Look-ups in named tables: a row name and a column name give one cell, copied from the table.

simi:
         buv  muv  rem  lezonok  buvos
ladad     54   81  157       95    198
bomariv  105   89   58       79     84
tova      28   57  146       99    179
tenuku   126  117  115      108    117
galipa   115  112   88      116     62

buvos of bomariv = 84
muv of ladad = 81
buvos of tova = 179
muv of galipa = 112
rem of tova = 146
buvos of ladad = 198
buv of bomariv = 105
lezonok of tenuku = 108
buv of galipa = 115
buvos of tenuku = 117
rem of bomariv = 58

fof =
|  | mufo | tado | lelel | saz | zufo | bodebab | zol | pipafek | marula | kopi |
|---|---|---|---|---|---|---|---|---|---|---|
| nerenu | -0.63 | -0.09 | -0.18 | 0.83 | -0.14 | 0.55 | -0.03 | -0.09 | 0.66 | -0.01 |
| kis | 0.13 | -0.11 | -0.04 | -0.09 | 0.25 | -0.04 | 0.24 | 0.06 | 0.16 | 0.17 |
| rad | -0.31 | 0.03 | 0.01 | 0.44 | -0.21 | 0.08 | -0.08 | -0.17 | -0.09 | -0.20 |

marula of kis = 0.16
kopi of rad = -0.20
zol of kis = 0.24
bodebab of rad = 0.08
mufo of nerenu = -0.63
tado of kis = -0.11
saz of rad = 0.44
pipafek of rad = -0.17
kopi of kis = 0.17
marula of rad = -0.09
tado of rad = 0.03
pipafek of nerenu = -0.09
zufo of nerenu = -0.14
mufo of rad = -0.31
saz of nerenu = 0.83
lelel of nerenu = -0.18
lelel of rad = 0.01
saz of kis = -0.09

pakeg
columns: detedez, kudaro, maz, tev, sis
fubor: [0.6, 0.3, 0.3, -0.4, -0.4]
dufenon: [-0.5, -0.4, -0.6, -0.4, 0.2]
pata: [-0.1, 0.2, 0.3, -0.3, -0.6]
zukibok: [-0.1, -0.3, 0.0, -0.1, -0.7]
vonede: [-0.4, -0.2, -0.6, -0.5, 0.0]
mit: [0.1, -0.2, -0.8, 0.1, -0.1]
livebis: [-0.3, -0.1, 0.1, -0.2, -0.5]

kudaro of vonede: -0.2
sis of zukibok: -0.7
tev of fubor: -0.4
maz of fubor: 0.3
kudaro of pata: 0.2
sis of livebis: -0.5
detedez of mit: 0.1
detedez of zukibok: -0.1
maz of pata: 0.3
sis of pata: -0.6
kudaro of mit: -0.2
tev of dufenon: -0.4
maz of vonede: -0.6
kudaro of fubor: 0.3
detedez of fubor: 0.6
detedez of dufenon: -0.5
tev of pata: -0.3

fidetin =
       rufur    miv   vano   zimo  vasil
vifef   4.34   5.85   0.73  -1.50   3.15
dil     2.69  -3.63   2.74   1.65  -0.93
kezim  -5.13  -5.34  -5.12   0.82   5.89
pem     0.90   2.26   3.11  -4.94   3.13

What is the vasil of dil in fidetin? -0.93
What is the vasil of vifef in fidetin? 3.15
What is the miv of pem in fidetin? 2.26
What is the vano of kezim in fidetin? -5.12
What is the miv of vifef in fidetin? 5.85
What is the vano of vifef in fidetin? 0.73
What is the rufur of pem in fidetin? 0.90
What is the vasil of kezim in fidetin? 5.89
What is the zimo of dil in fidetin? 1.65
What is the miv of kezim in fidetin? -5.34
What is the vano of pem in fidetin? 3.11
What is the vasil of pem in fidetin? 3.13
What is the miv of dil in fidetin? -3.63
What is the rufur of dil in fidetin? 2.69
What is the zimo of pem in fidetin? -4.94
What is the zimo of kezim in fidetin? 0.82

simebif:
,vofuzet,viv,der,sapuvo,fodip
guzez,131,164,227,112,13
dera,226,153,171,81,138
lopire,110,123,157,175,146
fofem,114,194,43,144,160
kosos,186,85,142,199,180

dera, vofuzet: 226
guzez, viv: 164
fofem, vofuzet: 114
fofem, der: 43
dera, viv: 153
fofem, viv: 194
dera, fodip: 138
fofem, sapuvo: 144
fofem, fodip: 160
lopire, vofuzet: 110
kosos, der: 142
lopire, viv: 123

biza:
|  | babig | bot | lek | nuvo | mabit |
|---|---|---|---|---|---|
| kezeko | 3.18 | -1.22 | -2.15 | 1.75 | -0.46 |
| pek | 3.26 | -1.39 | -1.71 | 1.56 | -0.56 |
| ragamag | -6.68 | 1.75 | 5.51 | -3.65 | 1.01 |
| rufutem | 1.33 | 1.70 | -0.10 | -0.03 | -0.20 |

What is the mabit of ragamag in biza? 1.01
What is the babig of rufutem in biza? 1.33
What is the babig of pek in biza? 3.26
What is the mabit of pek in biza? -0.56
What is the lek of rufutem in biza? -0.10
What is the lek of kezeko in biza? -2.15
What is the bot of kezeko in biza? -1.22
What is the nuvo of rufutem in biza? -0.03
What is the mabit of kezeko in biza? -0.46
What is the lek of pek in biza? -1.71
What is the bot of ragamag in biza? 1.75
Row with the largest bot: ragamag

Table lov
	boz	sekeku	led	sono	vov	figuk	torifu
lege	32047	27086	41749	39001	57331	34977	67594
sudaz	64742	37010	49667	54510	32101	42350	43415
sokid	36670	15863	46225	38610	64123	38945	55457
mub	36957	93732	35531	49189	39067	37718	83588
gal	44592	56568	26422	39280	34613	12800	70036
pak	64848	78592	68568	63076	64521	82839	29456
rivevip	47858	34450	47961	52043	34367	42959	63608

What is the led of rivevip in lov? 47961
What is the led of sudaz in lov? 49667
What is the figuk of pak in lov? 82839
What is the boz of rivevip in lov? 47858
What is the torifu of gal in lov? 70036
What is the vov of rivevip in lov? 34367
Which row has the largest sono? pak

vof =
|  | lufu | kab |
|---|---|---|
| bafotog | 2.4 | 6.8 |
| nufib | 1.5 | 2.7 |
| vuli | 1.4 | 3.0 |
| sifa | 2.1 | 3.5 |
| pelapa | 0.9 | 3.4 |
| bof | 5.5 | 1.3 |
| lazav | 2.8 | 7.5 |
| luzub | 4.6 | 1.8 |
| keta | 5.3 | 1.6 |
| vupafor | 4.6 | 1.7 |
| rirulu | 0.8 | 1.3 |
| managis | 2.1 | 2.0 |
| zokevi | 3.4 | 2.3 |

sifa, kab -> 3.5
keta, lufu -> 5.3
bof, lufu -> 5.5
rirulu, lufu -> 0.8
lazav, kab -> 7.5
managis, kab -> 2.0
vuli, kab -> 3.0
Which row has the largest lufu? bof

